Here is a tiny trained network, its code and every weight. The questions are about switching its units off for an input and a target symbol, where a switched-off unit gives its printed mean instead of its output.

import numpy as np


def w(rows, s, z=0):
    codes = np.array(rows[::2]) - 128.0
    scale = np.full(codes.shape[1], s)
    scale[-1] = z or s
    return codes * scale


def norm(h):
    return h / np.sqrt((h * h).mean(-1, keepdims=True) + 1e-5)


def f(y):
    return y / 2 * (1 + np.tanh(0.7978845608 * (y + 0.044715 * y**3)))


def softmax(a):
    e = np.exp(a - a.max(-1, keepdims=True))
    return e / e.sum(-1, keepdims=True)


def log_softmax(a):
    a = a - a.max(-1, keepdims=True)
    return a - np.log(np.exp(a).sum(-1, keepdims=True))


def net(x, mask):
    ids = ['Παγζθψ'.index(c) for c in x.split()]
    T = len(ids)
    res = E[ids] + P[:T]
    u = 0
    for l in range(2):
        r = norm(res)
        for j in range(3):
            rows = slice(4 * j, 4 * j + 4)
            q, k, v = (r @ M[l][rows].T for M in (Q, K, V))
            z = softmax(np.where(np.tri(T) > 0, q @ k.T / 4**0.5, -1e9)) @ v
            o = O[l][rows]
            res = res + np.where(mask[u + j], z, o[:, -1]) @ o[:, :-1]
        u += 3
        y = f(norm(res) @ A[l][:, :-1].T + A[l][:, -1])
        res = res + np.where(mask[u : u + 4], y, B[l][:, -1]) @ B[l][:, :-1]
        u += 4
    return log_softmax(norm(res)[-1] @ U[:, :-1].T + U[:, -1])


Q, K, V, O, A, B = {}, {}, {}, {}, {}, {}
E = w([
[210,156,157],'Π',
[114,91,138],'α',
[134,96,118],'γ',
[135,150,70],'ζ',
[250,228,182],'θ',
[214,185,181],'ψ',
],0.016)
P = w([
[113,161,129],'0',
[143,119,93],'1',
[253,70,136],'2',
[69,54,103],'3',
[122,120,98],'4',
[156,38,181],'5',
[98,104,165],'6',
[135,118,85],'7',
[106,161,127],'8',
[106,113,173],'9',
],0.021)
Q[0] = w([
[167,173,104],'L0H0',
[91,222,160],'L0H0',
[54,132,141],'L0H0',
[194,128,174],'L0H0',
[83,132,90],'L0H1',
[131,152,151],'L0H1',
[118,138,89],'L0H1',
[159,164,91],'L0H1',
[157,138,1],'L0H2',
[141,141,71],'L0H2',
[173,115,135],'L0H2',
[191,162,116],'L0H2',
],0.012)
K[0] = w([
[230,81,227],'L0H0',
[46,77,178],'L0H0',
[149,188,117],'L0H0',
[134,255,64],'L0H0',
[82,63,157],'L0H1',
[93,91,89],'L0H1',
[74,133,116],'L0H1',
[75,150,153],'L0H1',
[131,190,121],'L0H2',
[127,152,156],'L0H2',
[81,79,107],'L0H2',
[234,114,112],'L0H2',
],0.0097)
V[0] = w([
[113,201,101],'L0H0',
[25,171,179],'L0H0',
[142,130,59],'L0H0',
[162,96,142],'L0H0',
[129,101,105],'L0H1',
[204,133,49],'L0H1',
[104,76,168],'L0H1',
[88,108,144],'L0H1',
[115,162,154],'L0H2',
[207,97,126],'L0H2',
[174,223,118],'L0H2',
[45,255,109],'L0H2',
],0.011)
O[0] = w([
[198,142,98,142],'L0H0',
[138,163,160,2],'L0H0',
[216,136,131,179],'L0H0',
[53,179,25,150],'L0H0',
[148,225,36,136],'L0H1',
[226,171,106,240],'L0H1',
[53,253,105,83],'L0H1',
[67,151,149,78],'L0H1',
[118,54,119,102],'L0H2',
[55,40,176,202],'L0H2',
[20,188,108,159],'L0H2',
[41,72,186,46],'L0H2',
],0.0045,0.0049)
A[0] = w([
[121,5,62,219],'L0N0',
[166,70,210,254],'L0N1',
[153,143,98,121],'L0N2',
[1,184,98,217],'L0N3',
],0.0094,0.0016)
B[0] = w([
[177,179,128,253],'L0N0',
[173,51,147,223],'L0N1',
[54,153,147,154],'L0N2',
[254,90,206,176],'L0N3',
],0.0084,0.0051)
Q[1] = w([
[92,173,219],'L1H0',
[100,129,82],'L1H0',
[54,162,51],'L1H0',
[228,251,139],'L1H0',
[141,81,43],'L1H1',
[11,69,148],'L1H1',
[106,97,140],'L1H1',
[65,158,161],'L1H1',
[155,170,101],'L1H2',
[98,157,75],'L1H2',
[110,217,173],'L1H2',
[79,220,116],'L1H2',
],0.013)
K[1] = w([
[169,142,139],'L1H0',
[72,163,115],'L1H0',
[95,153,150],'L1H0',
[39,177,168],'L1H0',
[80,98,247],'L1H1',
[193,194,68],'L1H1',
[109,109,109],'L1H1',
[232,65,107],'L1H1',
[161,112,150],'L1H2',
[171,196,126],'L1H2',
[254,90,76],'L1H2',
[171,101,178],'L1H2',
],0.013)
V[1] = w([
[161,195,99],'L1H0',
[208,70,165],'L1H0',
[190,249,122],'L1H0',
[117,96,76],'L1H0',
[199,243,105],'L1H1',
[109,43,39],'L1H1',
[43,112,157],'L1H1',
[124,88,23],'L1H1',
[182,84,119],'L1H2',
[115,171,189],'L1H2',
[135,183,117],'L1H2',
[130,193,48],'L1H2',
],0.012)
O[1] = w([
[172,73,130,166],'L1H0',
[162,211,44,254],'L1H0',
[138,68,92,211],'L1H0',
[166,243,254,102],'L1H0',
[101,103,53,168],'L1H1',
[108,85,118,28],'L1H1',
[136,224,216,63],'L1H1',
[136,44,101,22],'L1H1',
[186,49,84,205],'L1H2',
[167,217,79,107],'L1H2',
[123,163,121,136],'L1H2',
[60,133,69,131],'L1H2',
],0.0073,0.0074)
A[1] = w([
[68,107,78,252],'L1N0',
[197,175,69,192],'L1N1',
[221,247,217,79],'L1N2',
[200,69,249,154],'L1N3',
],0.011,0.0016)
B[1] = w([
[109,160,162,138],'L1N0',
[110,113,170,254],'L1N1',
[82,81,138,202],'L1N2',
[147,76,8,184],'L1N3',
],0.014,0.0091)
U = w([
[209,178,91,113],'Π',
[159,58,211,139],'α',
[49,14,66,75],'γ',
[8,107,2,146],'ζ',
[148,216,47,68],'θ',
[80,193,148,253],'ψ',
],0.0097,0.0042)

Each question gives the input, a string of symbols that net reads in full, and the target symbol t.
The units are the heads (4 rows each of Q, K, V and O) and the neurons (one row each of A and B). Each row of codes is followed by its name. A weight is (code - 128) times the scale printed after its matrix; where a second scale follows, it is the last column's (O, A, B and U).
mask holds one flag per unit, layer by layer, with each layer's heads first. A switched-off unit (its flag False) gives its mean, the last column of its rows in O or B, instead of its output. The means were averaged over made-up inputs and are rounded, as every weight is.
A unit's drop is (log p(t) with every unit on - log p(t) with that unit switched off) / (log p(t) with every unit on - log p(t) with every unit switched off).
The circuit of an input: a set's keep is (log p(t) with only the set's units on - log p(t) with every unit switched off) / (log p(t) with every unit on - log p(t) with every unit switched off). Starting from the 12 units with the biggest drops (on a tie, the unit counted first), units are removed one at a time, each time the one whose removal leaves the highest keep (on an exact tie, the one counted first), for as long as the keep stays at least 0.8.
units of the circuit, in order: the units of the circuit, biggest drop first
unit that matters most: the unit with the biggest drop
k most important neurons: the k neurons with the biggest drops, biggest first
k most important neurons of layer l: the k neurons of layer l with the biggest drops, biggest first
heads that matter: for each layer, one digit per head in row order, 1 if its drop is at least 0.15 and else 0, layers parted by /
input θ γ ψ ζ θ ζ θ Π, target ζ: units of the circuit, in order => L0N3, L1H1, L0N0
input γ θ ζ α Π θ α Π, target α: units of the circuit, in order => L1H1, L1N2, L1H0
input ζ θ Π α θ, target γ: heads that matter => 101 / 100
input α α ζ θ θ Π θ ζ, target ψ: most important neuron of layer 0 => L0N1
input α ζ ψ θ, target α: heads that matter => 110 / 111
input α ζ ψ ψ θ, target ψ: heads that matter => 110 / 110
input ψ ζ ζ ζ θ ψ ζ α, target Π: units of the circuit, in order => L0N0, L1N3
input θ α ψ ζ, target θ: 4 most important neurons => L0N3, L1N2, L0N0, L1N3
input θ γ ζ Π Π ψ γ, target Π: heads that matter => 001 / 000
input ζ α γ γ ζ γ ψ Π ζ, target γ: units of the circuit, in order => L0H2, L1H0
input θ α γ α θ Π γ Π, target ζ: units of the circuit, in order => L0H2, L0N0, L0N3, L1H1
input ψ α α ζ ζ α γ α, target Π: 2 most important neurons => L0N3, L0N0
input γ ψ ζ ψ ζ, target α: heads that matter => 111 / 111
input ζ ζ ψ θ ζ α γ θ, target γ: heads that matter => 111 / 100
input α γ α Π α, target ψ: unit that matters most => L0H1
input γ θ ψ θ θ, target α: 3 most important neurons of layer 0 => L0N0, L0N1, L0N3
input α α α θ ζ α Π θ, target ψ: heads that matter => 111 / 110
input α γ α γ ψ ψ θ Π, target ψ: heads that matter => 110 / 010
input ψ Π α ζ, target ψ: heads that matter => 011 / 110
input θ ψ ψ ψ γ ζ, target Π: unit that matters most => L0H2
input ψ ζ ζ γ, target ψ: 3 most important neurons of layer 0 => L0N3, L0N0, L0N1
input γ α θ α θ ψ θ Π, target α: heads that matter => 111 / 010
input ψ ψ Π ψ γ, target Π: 3 most important neurons of layer 1 => L1N3, L1N2, L1N1
